Here is a tiny trained network, its code and every weight. The questions are about switching its units off for an input and a target symbol, where a switched-off unit gives its printed mean instead of its output.

import numpy as np


def w(rows, s, z=0):
    codes = np.array(rows[::2]) - 128.0
    scale = np.full(codes.shape[1], s)
    scale[-1] = z or s
    return codes * scale


def norm(h):
    return h / np.sqrt((h * h).mean(-1, keepdims=True) + 1e-5)


def f(y):
    return y / 2 * (1 + np.tanh(0.7978845608 * (y + 0.044715 * y**3)))


def softmax(a):
    e = np.exp(a - a.max(-1, keepdims=True))
    return e / e.sum(-1, keepdims=True)


def log_softmax(a):
    a = a - a.max(-1, keepdims=True)
    return a - np.log(np.exp(a).sum(-1, keepdims=True))


def net(x, mask):
    ids = ['ΔΛΠΣΦβεζητω'.index(c) for c in x.split()]
    T = len(ids)
    res = E[ids] + P[:T]
    r = norm(res)
    for j in range(2):
        rows = slice(3 * j, 3 * j + 3)
        q, k, v = (r @ M[0][rows].T for M in (Q, K, V))
        z = softmax(np.where(np.tri(T) > 0, q @ k.T / 3**0.5, -1e9)) @ v
        o = O[0][rows]
        res = res + np.where(mask[j], z, o[:, -1]) @ o[:, :-1]
    y = f(norm(res) @ A[0][:, :-1].T + A[0][:, -1])
    res = res + np.where(mask[2:10], y, B[0][:, -1]) @ B[0][:, :-1]
    return log_softmax(norm(res)[-1] @ U[:, :-1].T + U[:, -1])


Q, K, V, O, A, B = {}, {}, {}, {}, {}, {}
E = w([
[56,249,188,166,126],'Δ',
[93,174,142,137,107],'Λ',
[115,153,166,25,86],'Π',
[70,74,18,85,204],'Σ',
[96,163,134,76,164],'Φ',
[101,163,152,173,153],'β',
[188,33,12,138,137],'ε',
[183,169,69,84,107],'ζ',
[155,58,180,145,142],'η',
[175,74,144,87,131],'τ',
[139,97,151,29,68],'ω',
],0.011)
P = w([
[172,253,153,227,125],'0',
[103,133,36,248,170],'1',
[209,199,175,152,165],'2',
[123,70,186,193,40],'3',
[189,165,153,118,196],'4',
[100,28,159,195,88],'5',
],0.0057)
Q[0] = w([
[172,217,142,125,84],'h0',
[153,97,116,103,128],'h0',
[2,38,150,199,115],'h0',
[197,151,186,142,238],'h1',
[217,98,140,96,114],'h1',
[190,155,183,73,217],'h1',
],0.0072)
K[0] = w([
[108,29,119,112,56],'h0',
[118,118,23,128,181],'h0',
[6,230,124,222,101],'h0',
[171,43,254,200,216],'h1',
[151,73,88,25,11],'h1',
[180,47,188,73,127],'h1',
],0.0062)
V[0] = w([
[246,110,89,147,106],'h0',
[117,94,81,35,156],'h0',
[153,120,171,113,208],'h0',
[159,119,59,44,92],'h1',
[189,54,186,78,82],'h1',
[146,219,52,68,3],'h1',
],0.0066)
O[0] = w([
[201,94,204,119,208,113],'h0',
[98,165,159,156,168,3],'h0',
[100,254,105,179,131,121],'h0',
[101,130,201,126,120,26],'h1',
[111,197,116,239,118,32],'h1',
[84,37,198,123,183,131],'h1',
],0.0064,0.0052)
A[0] = w([
[91,163,142,83,152,131],'n0',
[76,86,23,100,131,167],'n1',
[107,136,193,157,96,179],'n2',
[163,183,28,131,84,86],'n3',
[174,120,186,171,65,252],'n4',
[128,21,119,132,71,97],'n5',
[192,109,147,120,211,159],'n6',
[104,2,98,82,118,121],'n7',
],0.0081,0.0032)
B[0] = w([
[137,108,141,126,33,142],'n0',
[94,193,187,203,80,234],'n1',
[95,77,72,167,228,146],'n2',
[111,41,117,45,194,207],'n3',
[97,108,3,169,135,199],'n4',
[172,115,171,138,47,219],'n5',
[49,131,242,141,135,172],'n6',
[202,122,146,155,83,254],'n7',
],0.0063,0.0054)
U = w([
[70,160,61,139,121,67],'Δ',
[175,132,149,151,8,206],'Λ',
[80,101,139,128,135,7],'Π',
[27,136,104,172,68,227],'Σ',
[90,175,135,47,93,12],'Φ',
[131,91,91,2,155,180],'β',
[164,85,200,158,154,196],'ε',
[135,109,206,79,171,89],'ζ',
[190,176,49,147,161,115],'η',
[175,212,142,219,180,63],'τ',
[72,99,153,162,184,162],'ω',
],0.0088,0.0019)

Each question gives the input, a string of symbols that net reads in full, and the target symbol t.
The units are the heads (3 rows each of Q, K, V and O) and the neurons (one row each of A and B). Each row of codes is followed by its name. A weight is (code - 128) times the scale printed after its matrix; where a second scale follows, it is the last column's (O, A, B and U).
mask holds one flag per unit, heads first, then neurons. A switched-off unit (its flag False) gives its mean, the last column of its rows in O or B, instead of its output. The means were averaged over made-up inputs and are rounded, as every weight is.
A unit's drop is (log p(t) with every unit on - log p(t) with that unit switched off) / (log p(t) with every unit on - log p(t) with every unit switched off).
The circuit of an input: a set's keep is (log p(t) with only the set's units on - log p(t) with every unit switched off) / (log p(t) with every unit on - log p(t) with every unit switched off). Starting from all 10 units, units are removed one at a time, each time the one whose removal leaves the highest keep (on an exact tie, the one counted first), for as long as the keep stays at least 0.8.
circuit, biggest first: the units of the circuit, biggest drop first
most important unit: the unit with the biggest drop
k most important neurons: the k neurons with the biggest drops, biggest first
which heads matter: for each layer, one digit per head in row order, 1 if its drop is at least 0.15 and else 0, layers parted by /
drop of u: that unit's drop, to one decimal
input Λ η Δ, target η: which heads matter : 01
input Δ ζ β Λ ε, target ε: which heads matter : 10
input ζ η Λ, target η: most important unit : h1
input η β Φ Σ, target Λ: 2 most important neurons : n1; n7
input η Λ Λ, target η: which heads matter : 01
input β Δ ζ Δ Λ, target ζ: which heads matter : 10
input β β ω, target ω: which heads matter : 11
input Δ Λ β ζ, target ε: circuit, biggest first : h0; h1
input β Λ Δ, target β: circuit, biggest first : h1; n1; h0; n3
input Λ Σ ω, target ω: circuit, biggest first : h1; h0; n2; n4
input β Σ Λ Λ Φ, target Φ: circuit, biggest first : h0; n0
input Δ Λ τ β β Φ, target Λ: 2 most important neurons : n1; n7
input Φ Λ β Λ Δ, target β: 2 most important neurons : n1; n3
input β Λ Λ ζ Δ, target ζ: most important neuron : n1
input Λ Λ ω Σ, target Λ: drop of n1 : 0.2
input Λ Λ β, target β: drop of h1 : 0.2
input τ Π η, target τ: drop of h1 : 0.7
input Λ Δ Λ β η, target η: drop of h1 : 1.2
